Moves between nodes:
Z360: h>Z71, w>Z953, b>Z816
Z976: h>Z632, w>Z80, b>Z495
Z367: h>Z618, w>Z625, b>Z275
Z84: h>Z842, w>Z858, b>Z71
Z860: h>Z986, w>Z46, b>Z858
Z46: h>Z607, w>Z323, b>Z288
Z926: h>Z253, w>Z975, b>Z464
Z527: h>Z69, w>Z842, b>Z222
Z618: h>Z661, w>Z872, b>Z687
Z842: h>Z858, w>Z877, b>Z367
Z759: h>Z981, w>Z687, b>Z729
Z570: h>Z464, w>Z743, b>Z607
Z295: h>Z315, w>Z20, b>Z385
Z877: h>Z84, w>Z45, b>Z835
Z161: h>Z667, w>Z926, b>Z372
Z353: h>Z816, w>Z269, b>Z495
Z661: h>Z872, w>Z307, b>Z308
Z608: h>Z527, w>Z84, b>Z917
Z835: h>Z222, w>Z531, b>Z729
Z541: h>Z385, w>Z887, b>Z618
Z743: h>Z161, w>Z161, b>Z320
Z323: h>Z320, w>Z464, b>Z860
Z20: h>Z608, w>Z275, b>Z144
Z144: h>Z729, w>Z295, b>Z385
Z320: h>Z632, w>Z570, b>Z976
Z693: h>Z618, w>Z661, b>Z253
Z816: h>Z69, w>Z678, b>Z84
Z607: h>Z759, w>Z320, b>Z495
Z975: h>Z161, w>Z981, b>Z161
Z71: h>Z222, w>Z45, b>Z816
Z887: h>Z759, w>Z729, b>Z835
Z986: h>Z46, w>Z678, b>Z691
Z487: h>Z46, w>Z269, b>Z353
Z288: h>Z495, w>Z860, b>Z976
Z275: h>Z531, w>Z96, b>Z295
Z645: h>Z693, w>Z618, b>Z759
Z981: h>Z926, w>Z308, b>Z926
Z531: h>Z353, w>Z877, b>Z275
Z872: h>Z307, w>Z541, b>Z645
Z308: h>Z645, w>Z645, b>Z975
Z953: h>Z487, w>Z527, b>Z678
Z687: h>Z308, w>Z759, b>Z253
Z222: h>Z608, w>Z527, b>Z107
Z691: h>Z926, w>Z495, b>Z417
Z678: h>Z487, w>Z360, b>Z858
Z417: h>Z976, w>Z632, b>Z487
Z385: h>Z887, w>Z307, b>Z661
Z372: h>Z570, w>Z464, b>Z495
Z464: h>Z743, w>Z161, b>Z323
Z858: h>Z858, w>Z816, b>Z608
Z307: h>Z541, w>Z385, b>Z981
Z45: h>Z625, w>Z353, b>Z531
Z667: h>Z253, w>Z661, b>Z570
Z729: h>Z295, w>Z315, b>Z693
Z69: h>Z678, w>Z487, b>Z816
Z625: h>Z107, w>Z917, b>Z96
Z917: h>Z466, w>Z71, b>Z367
Z80: h>Z860, w>Z288, b>Z953
Z495: h>Z860, w>Z860, b>Z632
Z253: h>Z385, w>Z80, b>Z691
Z96: h>Z877, w>Z367, b>Z20
Z315: h>Z20, w>Z835, b>Z917
Z107: h>Z45, w>Z466, b>Z877
Z269: h>Z222, w>Z487, b>Z69
Z466: h>Z71, w>Z222, b>Z45
Z632: h>Z80, w>Z84, b>Z269

The rows follow the links: the fewer symbols apart two nodes are, the more alike their rows tend to be.

Rows with their nodes:
[  87,  -99, -135,  139,   18,  123,  -13,    3,   88,    0, -270,   65, -232,  -29,   27,  -55,   96,    3,  -95, -150, -125, -103,  -52,   75,  -31,    6,  271,   11,  -58,  110,  -38,  -16,  167,  -51,  -42,  159, -148, -170,  -78,  124,  -81, -110]
node: Z976
[  68, -126, -145,  163,   18,   96,  -49,   31,   79,   36, -260,   18, -198,   -7,   57,  -68,  116,    8,  -97, -108, -142, -106,  -39,   -1,   59,   56,  290,   64,  -66,  149,  -29,   -6,  158,   26,  -17,   92, -177, -162,  -75,  136,  -46,  -75]
node: Z632
[  73, -214,  136,   96,    3,   19,  -54,   95,  -64,  -83,  356,   22,   40,  -23,   35, -114,   52,   -1,  -40,  -43,   50,   46,    8,  -91,   37,  -46,   71,   78,  251, -261,   55,  -67,  -19,  -64,    3,  -83,  100,  110, -135, -178,   42,  -37]
node: Z295
[  52,  -57,  144, -152,    9,  -51,   65,  167, -139, -124,  100,   -5,   42,   65,   57,   80,  -46,  -46,   56, -130,  121,   72,   85,    4,   10,  -37,   94,   59,  127, -183,   -3,  -43,  -49, -237,   27, -101,  117,  359, -122,  -47, -123, -129]
node: Z887
[  83, -130,   31,  107,  216,   49,   55,   40,   -3,  115, -260,   25,  111, -187,    1,   75,   54,   -8,  -37,  105,   39,  -15,  -29, -177,  242,   39,  144, -150, -131,   30,  -89,   92,  -61,  112,  149, -143,  -59,  -98,  148,  -33,   21,  158]
node: Z953
[  84, -120,   43,  -15, -164,  125,  -63,  -13,   84, -123,   76,   15,  106,   72, -139,    1, -131,  202,  193,   -7,   37,  107,   74,  -84, -137,   97,  -27,  211,  -33,  -37,   36, -107,   20,   35,  124,  -84, -137,   48,  163,  -67,   98,  195]
node: Z917
[-198,   40, -131,  -27,  -21,  -28,  -23,  -85,  -78,   57,  -77,  -65, -196,   33,   13,  203,   33,  -95,  -26,  -39,   61, -101,  -97,   78, -183,  127,  -21,  -92,  251,  110,  154,  -38,  -90,  149, -206,   57,  143,   23,  -69,  171,  -25,  -86]
node: Z570
[  82,  205,   64, -144,  -76, -189,  115,  123,  -25,  -56,   41,  -50,  -21,  255,  257,  -21,    7, -168,   58, -130,  -36,   19,   60,   19,   96,  -58, -129,   40,    3,   67,  -29,   24,   37, -156,  -66,  -52,  122,  146, -214,  -13,   54, -249]
node: Z693
[ -55,  198,   78,  -90, -163, -241,  106,  148,   40,   53,  -49,  -52,  104,  164,  141,   32,    2, -117,   12,  -82,  -16,  119,   19,  -10,  123,  -66, -115,   30,  -14,   57, -144, -105,   17,  -96,   -3,  103,   66,   17, -171,  -23,  -54, -275]
node: Z687
[-254,   96, -143,  -37,   42,   -6,  -36, -121,  -81,  107,    6,  -41, -161,  -36, -107,  121,   25, -115,  -68,   70,   64,  -42,  -63,  116, -208,   77, -102,  -95,  159,   33,  109,  -10, -131,  109, -228,   89,  214,   20,  -21,  161, -136,  -26]
node: Z464
[ 138,    9,   92, -123,  159,   67,   37,   42, -141, -160,  168,   31, -146,   25,   95, -134,   -5,  -60,    2,  -19,  -20,  -29,  106,   18,  -64, -118,   60,   71,    3,  -93,   72,  186,   -2, -244,  -65, -132,  124,  303,  -61,  -46,  -45,  -14]
node: Z385
[ -56,  175,    5,  -38,   47,   35,   12,   43,   62,   13,   60,   23, -165,  -10,   81, -247,    7, -106, -149,    4, -152,  113,   50,   -6,   23, -175,   16,  120, -210,  -20, -143,   73,   58, -231, -114,   87,   89,   33, -149,   75, -190, -220]
node: Z253

Each walk starts at a row. The symbols on each line, taken left to right, move it on to the next node.
Each answer is a row, close to the row of the node it stands for.
---
[-342,  128, -180,   40,   42,   27,  -79, -115,   -4,   81,  157,  -60, -222,  -47,  -47,  -45,   15, -103, -146,  149,   -4,   20,  -33,   36,  -98,    7,  -85,   40,  -21,   48,   53,   18,  -52,  112, -213,   51,  224,   17,  -69,  163, -153,  -94]
b w b w h b	[ -50,  -18, -168,    0,  -26,   12,  -17,  -49,  -63,   67, -212,  -52, -198,   42,    7,  194,   70,  -96,  -44, -123,   59, -148, -108,   86, -186,  169,  104,  -74,  201,  150,  122,  -49,    2,  104, -178,   94,   59,  -54,  -67,  186,  -64, -100]
w b w h w b	[  46,  -89,   61,  -70,  -14,  132,    4,    1,   70,  -73, -141,  -10,  143,  -26, -190,   90, -126,  197,  176,   53,   64,   57,   62, -132,  -55,  138,   11,   77, -120,   36,  -37,  -62,  -71,  115,  199, -161, -127,   99,  229,   -4,   22,  269]
---
[ -59,   77,  -57,  -90,  -60, -123,   38,  -33,  -85,  103, -242,   -7,  -16,   40,  -16,  255,   53,  -70,    4, -168,  101,  -32,  -94,  161, -114,   79,   -1, -172,  242,   60,   52, -126,  -41,  -26,  -98,  199,   86,  -54,  -26,  154, -116, -165]
h h b h h b w	[ 102,  107,   54, -119,  167,   40,   53,  -13, -127, -162,  110,    2, -196,   62,   81, -145,  -30,  -91,   -3,    2,  -58,  -45,   97,   80,  -50,  -84,  -52,   47,  -74,  -24,   86,  254,  -37, -246, -107, -175,  114,  271,  -55,  -15,  -21,   -1]
h h b h h b w	[-113,  244,    0,  -92, -117, -196,   53,   84,   49,   30,   35,  -48,   28,  117,  170,  -94,  -20, -154,  -38,   16,  -85,  131,   62,  -11,  172,  -96, -206,   66, -137,   66, -137,   -1,  -19,  -89,  -36,   56,   82,   11, -186,   22,  -39, -251]
---
[ -28, -131,  168,  -39,  -66, -103,    6,  192,  -76,  -61,  207,  -26,   86,   -2,   72,   65,  -13,  -19,   20, -152,  114,  119,   44, -125,   95,  -10,   86,   75,  217, -224,  -26, -171,  -29, -127,   13,  -57,  113,  202, -161, -115,  -85, -164]
h b b h w	[ 172,  104,  117, -177,  114,   12,   59,    7, -165, -198,   40,   11, -134,  109,  125,  -65,  -31,  -67,   48,  -48,  -34,  -72,   94,   94,  -74,  -77,  -61,   36,   17,  -15,  114,  231,  -13, -242,  -55, -174,   75,  305,  -55,  -10,   15,   -7]
h b b w b h h w	[-294,  152,  -90,   -2,  -17,   -3,  -75,   -8,   66,   78,  179,  -41,  -86,  -58,    9, -183,  -20,  -93, -139,  165,  -50,  148,   42,  -52,   52,  -77, -107,   82, -186,   -9, -114,   42,  -22,   17, -120,   78,  179,  -27, -122,   96, -176, -148]
---
[  92,  -43,  -46,  110,   74,  108,    8,  -10,  110,   37, -299,   88, -155,  -82,  -45, -115,   97,  -10,  -81, -110, -196,  -16,  -53,   12,  -15,  -33,  253,  -40, -119,   53,  -53,  -23,  192, -155,    0,  151,  -82, -224,   -6,   89, -125,  -58]
b w w w b	[  -9, -224,   79,  -25, -153,  -25,  -52,  121,  -23,  -97,  163,   13,  186,    0,   -4,  107,  -59,   99,   55, -100,  156,   85,   33,  -27,   48,   52,   92,  137,  134, -165,  -78, -204,  -22,    9,  137,  -16,  -68,  210,  -51,  -98,  -51,   10]
b b h w h b	[-217,  178,  -11,  -37,  -11,  -44,  -27,   34,   68,   52,  197,    0,   -2,  -35,  -13, -190,  -38, -111, -138,  137,  -84,  165,   61,  -33,   74, -165, -130,   99, -212,  -45, -154,   51,    0, -122,  -89,   94,  130,   54, -139,   50, -182, -168]
---
[  97,  -48,  -19,  -49, -241,   24,  -53, -130,   92,  -94,  193,   52,  139,   85,  -98,  -27, -146,  245,  108,   62,    0,  -27,   37,  136, -117,   44, -125,  131,  -77,  -15,   -7,  -31,   53,  121,  131,   55, -234,  -33,  130,  -52,  208,  171]
w b w b w h	[ 108,  271,   64, -164,  -57, -165,  119,   55,  -72,  -76,   14,  -24,  -27,  262,  209,   -7,  -58, -136,   81,  -75,  -75,  -68,   17,   93,   72,  -73, -174,  -23,  -11,  134,   30,  114,   31, -130,  -57,  -76,   51,   99, -148,  -31,  176, -137]
h b b b w w b w	[-244,  122,  -84,   24,   14,   28,  -40,  -32,   82,   76,  191,    0,  -73, -114,  -58, -175,   12,  -55, -174,  155,  -88,  156,   43,  -32,  -12, -122,  -60,   83, -203,  -63, -116,   27,  -23,  -30, -173,  122,  139,   -8,  -88,   84, -227, -119]
---
[  -9, -210,   -3,  -16,  -61,  171,  -30,   66,   47,  -91, -133,  -16,   80,    5, -120,  101,  -81,  148,  121,  -20,   78,   60,   81, -192,  -54,  193,  149,  188, -117,   38,  -15,  -99,  -29,  102,  183, -162, -170,  152,  150,   65,  -44,  156]
w h w w	[   0, -202,  -47,  124,   98,  -30,  -38,   12,  -12,   56, -145,   65,   75, -148,  122,  140,   63,   25,  -78,   46,   56, -183,  -19,  -14,  279,   42,  198,  -78, -112,  120, -169,   96,  -37,  173,  164,  -50, -228,   40,  -35,   23,   13,   77]
w w b w	[   4, -160,  -50,   77,  155,  -33,   11,  -27,  -38,   95, -138,   79,   97, -170,  103,  138,   78,   13, -127,   66,   67, -152,  -44,   10,  276,   -4,  164, -185,  -75,   30, -176,  122,  -51,  140,  141,  -23, -170,  -59,   -6,  -13,    2,   82]
---
[  42, -137,  -40,  -51, -171,   24,  -70, -112,   49, -117,   44,   21,  168,   14, -104,  107, -160,  224,  100,   65,  100,  -47,   74,  147,  -88,   52,  -63,   83, -150,  -15,  -71,   -1,   34,  107,  158,   79, -262,  111,  125,   13,   34,  197]
h b w h h h b b	[ -78,  131,   55, -125, -163, -231,   83,  167,  -20,   63,  -26,  -28,  147,  143,  105,   63,   -7,  -78,    1, -126,   61,  150,    8,   15,  134,  -48,  -81,  -13,   57,   14, -123, -179,  -30, -117,   19,   71,  114,   55, -196,   -5, -142, -276]
h w w b b w	[  14, -234,  159,   88, -113,   19,  -80,  119,  -29,  -62,  300,   -7,   86,    0,  -18,  -22,    9,   75,   31,  -74,  115,  119,   24, -155,   39,   15,   84,  126,  250, -253,   10, -183,  -28,  -50,   78,  -49,   55,  118,  -75, -145,  -12,  -34]
---
[   6,  255,   53, -140, -134, -214,  125,  100,  -24,    4,  -17,  -37,   36,  202,  211,   -2,  -26, -163,   59,  -87,  -35,   58,   17,   31,  132,  -54, -210,    2,  -39,  100,  -75,   10,   16,  -99,   -6,   19,   49,   45, -176,  -40,   44, -224]
w h h w w b w h	[  18, -166,  -59,   42,   21,  -77,  -46,  -82,   -5,   23,  -42,   80,  172, -137,   73,  176,   -8,   92,  -49,   97,  100, -191,  -56,   89,  236,    8,   89, -146,  -69,   66, -171,   81,  -34,  187,  194,   91, -247,  -44,   10,  -15,   54,  116]
h b b w b	[  21, -146,  -30,   46, -141, -116, -109,  -87,   -2,  -49,  304,   61,  194,  -15,   44,   64,  -49,  140,    4,   74,  108, -128,  -39,  164,  103,  -36,  -41,    6,   65,  -57,  -68,  -35,   26,  159,  147,   97, -238,  -36,    5, -146,  170,  107]
